[ 12  -7  -1   0  -1   9 -13   1   0  -9   1   2   8  36  15 -10  -8   3
  14  18  -2  -8  -5   5 -33 -23   2   2  -3  11   1 -34 -10  -1   9  -2
 -25   7   0] | (33).(85)
[ 10  -6  -3 -10  10  18 -15 -27   8 -27  10 -29  19   6  18  25  -5 -15
 -10  14  -4  -3   7  15  -9 -37 -29   3   2   6  14  40   1  16  -9   3
   9   5   1] | (24).(78)
[ -1  -4  -5   1   6 -10  -9  -9   0 -16   2   2  -7  -4 -10   5  13  -2
 -10  -2 -12  -4   7   6 -13 -16 -24  -5  -5  10   2  -8   2  12   4  10
  88 -13   3] | (24).(79)
[ -9  -7   7  -5   2  32 -14   3   4  -9  24 -48  37  33  42  22 -28  -6
 -18  38  17   1  -4  19  15 -37  -8   2  12 -12  19  42  -4   5 -16 -18
 -70  14  -2] | (33).(84)
[ -9  -3  -2   1  -4  44 -19 -22  11 -25  16 -19  55  50  59   3 -36 -39
 -13  73  17  -5   8   9  23 -64 -15  17   3 -13  14  50  -1  28  -9 -15
 -79  18   0] | (33).(84)
[ 12  -5   0  -2 -19  12   7 -18   4 -30  -8  39  19   7  28 -13  43 -27
   3  16 -29 -17 -16   6  36 -58  -1  -1   0   0   9 -20  -4  26  22  -4
  17   2   2] | (29).(92)
[  5  -2   9   3   2   4   2  11   0  -1   3   7  12  20  20 -22   1   7
  18  23   7  -7   1  -7  -6 -13  24  -2   0  -5  -5 -38  -5  -1   2 -14
 -18   6  22] | (33).(85)
[ -6   7   4  -4   7  10  -6  17  -1  -4  -9 -13  20  12  21   7 -14   4
  23  21   7  -3   5  -6 -12 -14 -29   5   0   6   8 -16   0 -14   0   2
 -54   7  -5] | (33).(85)
[-14 -11  -8  -3   8  28   3 -26   1 -29  24 -31   9  13   5  22   5 -19
 -24  19 -14   4   9  13  20 -40  -6   9  -2   7  25  46  -3  12  -4   2
   0   1   8] | (24).(79)
[  3  -1  -3  -4   2  14   2  -6  10 -21  -1   1  14  40  20 -32   7 -20
  21  15 -11 -12  -1  -1  10 -42  14   2  -8   0  -2  -8 -24  15   9  -4
 -47   6   0] | (33).(85)
[  1 -11  -1  12 -12  -6   0  22   3   1   6   0   6  10  18  10   9  11
  -4   8  -3  -4 -22   6 -27 -28 -18   1   0   8 -13 -31   6   0   0  -4
  67   8  13] | (29).(89)
[-12 -13  -6   3   2  14  -2 -20   1  -5  20 -29   1  21  -6  10  -4  -9
 -26  10   2  -3   9  13  22 -26  16   0   1  -2  14  43   5   5 -13  -2
  20   4   0] | (24).(79)
[ -3   6   7   2 -19   8   3  22   3  -5   8  -6  18 -27  21  25  -2  -8
 -12  14  -2   0 -16   3   7 -30 -28   5  -2   0   7   7   1   6  -7  -5
  -4   7   6] | (29).(92)
[ -2   5   7   1  -8   2  15  14   2  -9  -7  28  12 -50  27  -4  12 -14
   5  -9 -24  -5 -15  -7   4 -21 -37  -4  -4 -11 -12  -2  -3  23  23  -6
  59   3  -3] | (29).(92)
[  2  -7   3   2 -21  -1  -2   3   0   3   7  -2   7  -2   4   4  -2   2
   0   8   2   2 -15  -5  -8 -25 -17   7   1   0   4  -2 -32   2  -4  -4
 -13   7  -9] | (29).(89)
[  7   2  -2  -2  -3 -18   2  36  -9  11  -2   5 -10  -4  -8  11   6  21
  10 -23  -1  -2 -13   9 -24  -6  10  -3  -1   6 -19 -50  -1 -35  -2   6
   9   4  -1] | (29).(89)
[  4   1   5  -3 -28   3   6  17  -9 -11  10   5  14  -1  23  18   5   3
  10   6  -7  -2 -18   2 -11 -40 -27   5   4  11  -4 -15  -1  -5  -5  -9
   0  12   5] | (29).(89)
[ -9   9   9   0 -23  -3  10  18  -8  -2 -10  33   9 -42  15   4   5  -5
  13   3 -12  -2  -6 -15  14  -5 -30   1  -2  -1  -7  -6   2  12  24  -7
  16   5   2] | (29).(92)
[ -1   0  -3  -3   3   4  -2  20   3   3  -5 -16  12  13  14  -6  -9  -3
  10   6   7  -1 -11   6   9   0   1   3   1  -5   1  -6   0 -13   1  -3
 -76   5  -1] | (33).(84)
[ -5  -5   2   3 -25  30   3 -15  -7 -17  14   6  26   8  33  17  12 -26
  -5  33  -5  -4  -6  -1  39 -53 -23  13   3  -8  17  41 -11  27   4  -7
 -32   7  -3] | (29).(92)
[  3  -2  -3  -1 -23  -1   6   4   1  -6   7  15   5 -16   5  11  13  -2
   7  -9 -16  16  -6  -5  20 -27 -18  -1  -4  -3  -1   4   7  -1   9  -3
  26  10   1] | (29).(89)
[ 17  -3   1  -5 -10 -31   7   9 -29  -1 -25  73 -25 -29 -29 -24  36   5
  23 -33 -22 -13 -17  -4   4  -2  13  -7  -3  10 -21 -81  -5  -4  22  14
  70  -1   3] | (29).(92)
[  4   0   7   0  20  -1 -14  21  -1   1  -4 -36  12  39  26   9 -11  16
  -1  30  17  -9 -11   2 -35  -5  -5   1   5   8  -3 -44   0 -17  -4 -11
 -37   9  -4] | (33).(84)
[ -5   1  -2  -1   9   9  -7  12   5   3  -3 -18  19   3  30   2 -14  -2
  -2  21   4  -1 -10  -5  -4  -1 -29   7  -1  -9  -3   2  -3  -8  -6 -11
  -3   0   1] | (33).(84)
[  9   5  -8  -5   0   0  17  24 -10   8 -10  10  10 -40  16   1   6  -1
   8   0 -10  -2  -4 -10  15 -25 -29   2   2  -5  -9 -10  -2 -10  10  -1
  19   1  -2] | (29).(89)
[  4 -11   6   7  -4  12   1 -14   7 -11  -4  11  -7  53  17 -15  -2 -12
   3  24 -12  -6  -2   4  12 -21  42   4  -7  -1   5 -11 -12  10   8 -17
 -22  -8   1] | (33).(84)
[ -5 -10 -14   5  -7  16  -9 -39  -1 -16  28  12  17   9   4  11  11  -2
 -19  25  -5  -3  11 -11  24 -27   2   5  10  -4  19  28  -2  20 -11   0
  51   4  11] | (24).(79)
[ -2  -5   7  -4  -5   1 -21   7  -7   6  15 -26   8  31  19  17 -12  17
   3  18  15   0  -8   9 -16 -15   8   6   5  12   1  -8   3 -15 -13 -12
 -52   9  -1] | (33).(85)
[-12  -3  -2   2   1   4   0   2  -5  -3  24 -23  -5  -1  -2  20   2  -2
   1   3 -10   1  12   7 -27 -14 -30   1  -6 -10   2  26   4   1 -10   0
  21   0   1] | (24).(78)

[-16  -5   1   5  -7   1  -1   1   1   1  -1  20   4   6   0 -16  -7  -4
   1 -39   6  17   7  -9  -1  42  -3  25   1 -22  63  -1  -4  35 -11  -1
  -1   4  14] | J186.(280)
[-58 -11   0  13  13 -39  10   1   4   1  -8  29  -1  34   4 -12 -12  -1
 -15  -1 -23  10  22   0   1   9  -2  20  -2   0  55   4  -4  23  -5  -6
  -2   5   2] | J709.(270)
[-29  -7   4  12  -4 -16  -6  -8   9   3  -4  19  -1  13  10  -8  -7   4
   2 -24 -20   4   6  -4   7  28  -1  18   2 -16  33   9   6  18  -3 -10
   4   2   8] | J491.(285)
[ 18   2   7  16   2   1  -8   4  -6  -2   6   3   4  -3  -3  -5   8   0
   8   6 -11  12  12  -4   2  -1   2   8   0  -4  20   0   4   1  11   3
   1  -2   0] | J491.(290)
[-27   1   5   4   3 -38   8  -3   0  30  -4  39   3  31  -2  -1 -16  -5
   0   5 -33  -1  -4   1   2  19   6  29   3  -4  44   3  10 -12  -3  11
   5  10  15] | J709.(267)
[ 51  -7  -5 -25  -3  -4  -4  11   1   2   1  22   5   0  -3 -21  -6  -8
   3 -25  -2   2  15  -6   2  49  -1  11   1   4  25   3  -1  27  -4  25
   5   2  12] | J186.(261)
[  7  -1  -1   5   7 -22   3   0   1   4  -4  31   8   8   3  -8 -15 -11
 -20  -5  -4 -10   5   3   0  33   6  20   0   7  30   3  -2  15  -3  10
  -3   3  10] | J709.(270)
[ -3  -1   6  27 -17  -6  -9  -7   6  -2   8  14  -2   8   6  -1   4 -12
   7  -4   1   1  11  -5   0  31  -1  10   7  -5  32  -5   0  -1  -5  -4
  -5   0   6] | J491.(285)
[ 37  -1  -1 -11  -2  -2   6   6  -2   1   2  16  -1   0  -1  -6 -10  -5
 -15  -2  11  -6   9  -1  -9  28   4  14  -4  13  21   5  55  23   0  23
  -5   5   7] | J186.(261)
